In the rows, 128 means zero.
Two labels a row:
[130  99 140 131 123 108 114 146 129 112 104 103 157 123 127 131 123 124
 164 119 119 156 116 149]	H & C
[ 94  89 154 144 121 114 115 151 130 124 110  79 167 102 115 141 126 117
 163 140 103 148 112 142]	M & V
[ 94 100 159 146 122 142 121 146 126 128 121  77 155 110 130 136 136 120
 153 145  98 146 114 125]	M & V
[ 62  73 161 153 117 131 103 148 128 116  96  43 183 119 130 151 139 102
 181 157  76 149 113 118]	M & V
[108  98 145 135 121 144 130 148 127 129 107  92 141 122 138 136 123 125
 168 134 120 133 114 137]	M & C
[110  95 149 137 124 144 116 137 130 119  92  72 156 129 140 141 133 118
 178 131 100 153 116 133]	M & C
[119  96 151 141 122 157 127 141 132 120 131  80 154 120 144 142 138 118
 163 136 112 147 110 140]	M & C
[ 93  97 144 138 122 129 122 149 127 117 105  91 157 125 128 132 120 120
 174 129 116 147 116 139]	M & C
[ 59  93 150 140 120 125 109 130 124 115 108  80 148 129 127 144 132 122
 156 151 102 126 112 116]	M & V
[103  94 145 140 122 119 115 138 131 120 110  80 159 122 132 133 130 124
 164 132 111 143 112 142]	M & C
[107  91 147 142 119 108 121 164 125 113 108 106 162  95 112 139 121 124
 154 134 110 142 106 145]	H & V
[ 66  84 154 149 117 138 127 172 125 115 104  75 160  99 115 142 125 105
 175 152  95 132 112 124]	M & V
[ 89  77 160 141 112 147 112 144 132 118  99  55 162 127 146 146 136 118
 190 136 103 153 104 134]	M & C
[ 80  73 161 144 119 125 114 157 127 105 103  81 163 112 133 146 123 134
 162 143 105 142  90 143]	M & V
[ 70  79 148 151 122 120 109 137 130 117 102  64 173 116 122 144 127 113
 160 150  99 141 112 130]	M & V
[ 73  81 162 151 116 138 112 148 128 115 104  67 159 109 135 148 132 121
 164 152  94 131 104 128]	M & V
[133 110 139 129 125 137 114 120 131 129 114 101 137 134 153 136 135 138
 136 126 124 131 108 141]	M & C
[101  94 151 142 123 121 115 131 134 129 112  82 157 118 142 139 124 124
 157 139 109 142 110 141]	M & V
[107 108 134 130 129 100 133 119 132 117 120 117 142 131 137 137 126 138
 121 129 123 133 116 137]	M & V
[ 87  92 144 145 120 122 123 141 132 122 123  75 169 120 126 137 118 113
 174 139 111 147 119 143]	M & C
[182 141 115 129 134 130 134 111 134 145 145 128 136 126 136 120 135 119
 110 119 132 142 135 135]	H & C
[ 93  89 148 140 121 140 119 149 131 123 111  78 160 113 130 137 132 113
 167 147 102 135 117 128]	M & V
[113  95 158 146 120 134 120 163 128 124 113  85 164  95 118 140 144 115
 166 134 103 163 114 136]	H & V
[ 46  83 166 147 117 145 113 155 120 116  99  62 156 112 116 151 133 123
 170 151  90 138 113 110]	M & V
[ 75  92 155 143 119 143 116 128 125 123 109  56 156 127 131 144 133 115
 172 134 103 150 127 120]	M & C
[108  87 145 150 118 140 128 159 129 122 108  54 178 127 128 133 120 105
 196 130 107 168 125 145]	H & C
[ 89  80 168 145 115 146 116 146 128 122 100  39 172 116 133 150 135 120
 192 133 102 175 110 137]	M & C
[ 90  80 155 153 117 135 119 163 135 119 108  55 179 107 126 138 120  97
 195 145  94 154 112 137]	M & C
[ 98 107 144 133 123 138 130 129 127 127 120  80 149 128 129 134 122 122
 166 127 118 144 125 133]	M & C
[ 89  93 143 137 121 141 116 129 126 120 102  65 156 133 137 139 131 113
 174 133 101 146 129 121]	M & C
[108 104 139 134 121 104 125 139 129 119 115 103 158 124 121 130 117 128
 158 123 124 155 120 147]	H & C
[ 89  98 161 133 118 152 119 128 128 122 102  67 147 138 151 141 133 119
 182 131 115 147 120 126]	M & C
[100  95 149 135 121 124 117 146 131 112 101 103 143 125 137 138 128 129
 156 141 110 134  96 135]	M & V
[112 117 131 128 131 133 118 119 128 127 114 109 141 135 138 136 135 119
 134 137 112 127 124 119]	M & V
[ 79  93 153 143 125 129 121 135 123 120 121  81 143 125 121 141 127 131
 145 144 108 130 114 124]	M & V
[ 73  74 162 149 118 145 104 137 133 119  84  48 169 124 142 143 142 108
 175 156  84 142 104 119]	M & V
[ 97 101 148 137 121 129 119 137 129 126 115  82 152 129 130 141 129 125
 158 136 114 146 124 134]	M & C
[ 95 102 144 136 124 119 122 137 127 120 113  98 151 117 127 133 135 117
 143 142 109 128 116 125]	M & V
[113  95 147 147 120 126 125 172 127 130 110 100 162  93 121 138 129 117
 157 145 100 134  98 134]	H & V
[  4  19 207 174  99 187 111 213 117  97  58   4 216  77 110 169 126  92
 252 166  56 173  91 130]	M & V
[115  86 151 145 121 133 124 161 141 123 106  65 173 106 139 136 121 110
 182 137 105 151 105 150]	H & C
[ 72  79 159 148 125 134 115 159 123 116  96  78 156 111 134 149 130 120
 173 150  97 125 101 129]	M & V
[ 59  85 150 144 116 139 126 131 124 115 106  49 165 136 134 138 119 114
 189 142 111 149 118 133]	M & C
[ 98  78 146 155 121 123 128 163 139 122 114  54 191 105 127 131 114  96
 191 146 101 156 108 157]	H & C
[ 95 104 147 141 126 128 113 137 129 122 108  87 152 118 129 140 134 117
 149 141 102 131 116 122]	M & V
[ 68  90 156 141 120 132 122 148 123 122 115  77 152 112 118 142 128 130
 155 143 108 137 114 124]	M & V
[ 91  94 147 149 127 126 115 140 129 126 116  88 156 114 122 142 131 121
 144 143 106 133 111 129]	M & V
[ 77  87 155 143 123 131 110 142 130 114 103  75 158 120 133 144 137 120
 162 144  97 132 107 122]	M & V
[105  84 165 148 116 134 118 177 125 116 102  68 170  89 118 146 127 123
 185 136 101 158 104 139]	H & V
[ 96  84 162 143 118 157 124 166 127 128 103  54 168 106 131 142 131 108
 191 141  98 154 112 132]	M & C
[ 71  79 165 150 121 125 112 153 126 118 107  60 171 110 120 148 130 117
 165 148  94 146 111 133]	M & V
[ 78  88 147 146 124 136 127 128 137 124 117  54 165 132 139 135 116 114
 177 152 113 136 116 135]	M & C
[104  99 143 147 128 111 121 149 130 125 126  98 163 104 116 136 123 116
 142 145 110 133 116 138]	H & V
[ 79  87 145 144 114 158 127 151 127 113  98  48 173 131 133 137 126  89
 207 144  95 151 127 137]	M & C

Two labels a row:
[121 140 141 130 126 129 126 118 126 155 135 140 152 116 126 106 156 119
 112 134 147 135 125 131]	Vin & ruvup
[116 138 129 124 128 154 127 120 126  96 134 122 124 128 118 106 114 144
 111 114 115 126 143 130]	bamu & tafip
[133 135 127 129 127 128 121 133 128 116 122 117 124 128 129 110 107 140
 113 138 121 119 121 114]	bamu & bifir
[116 127 127 118 123 155 116 144 118  87 134 124 110 132 122 131  99 152
 128 107  80 112 129 132]	bamu & tafip
[124 121 156 132 120 144 114 145 122 128 131 131 112 130 120 112  87 143
 106 148 143 122 105 123]	Zun & bifir
[123 138 125 126 127 143 116 138 133  82 127 132 117 129 134 120 120 144
 133 121 121 127 154 133]	bamu & tafip
[127 145 134 128 123 122 120 132 138 127 124 112 140 127 143  96 135 135
 105 157 153 139 126 122]	bamu & ruvup
[122 128 129 140 126 156 130 132 126  89 131 138 123 130 130 110 109 148
 127 117 132 131 151 125]	bamu & bifir
[120 137 122 127 126 148 132 136 126 111 126 122 121 121 127 115 116 138
 127 131 109 122 128 130]	bamu & tafip
[120 126 126 130 120 139 119 142 129  80 126 122 115 132 142 125 103 156
 138 146 138 125 142 126]	bamu & tafip
[134 155 137 124 123 121 112 133 133 146 125 121 149 135 135 101 138 136
  97 126 121 120 113 124]	bamu & ruvup
[129 119 135 124 129 152 133 144 127 137 136 144 118 126 128 122 127 128
 134 127  84 132 115 150]	Vin & tafip
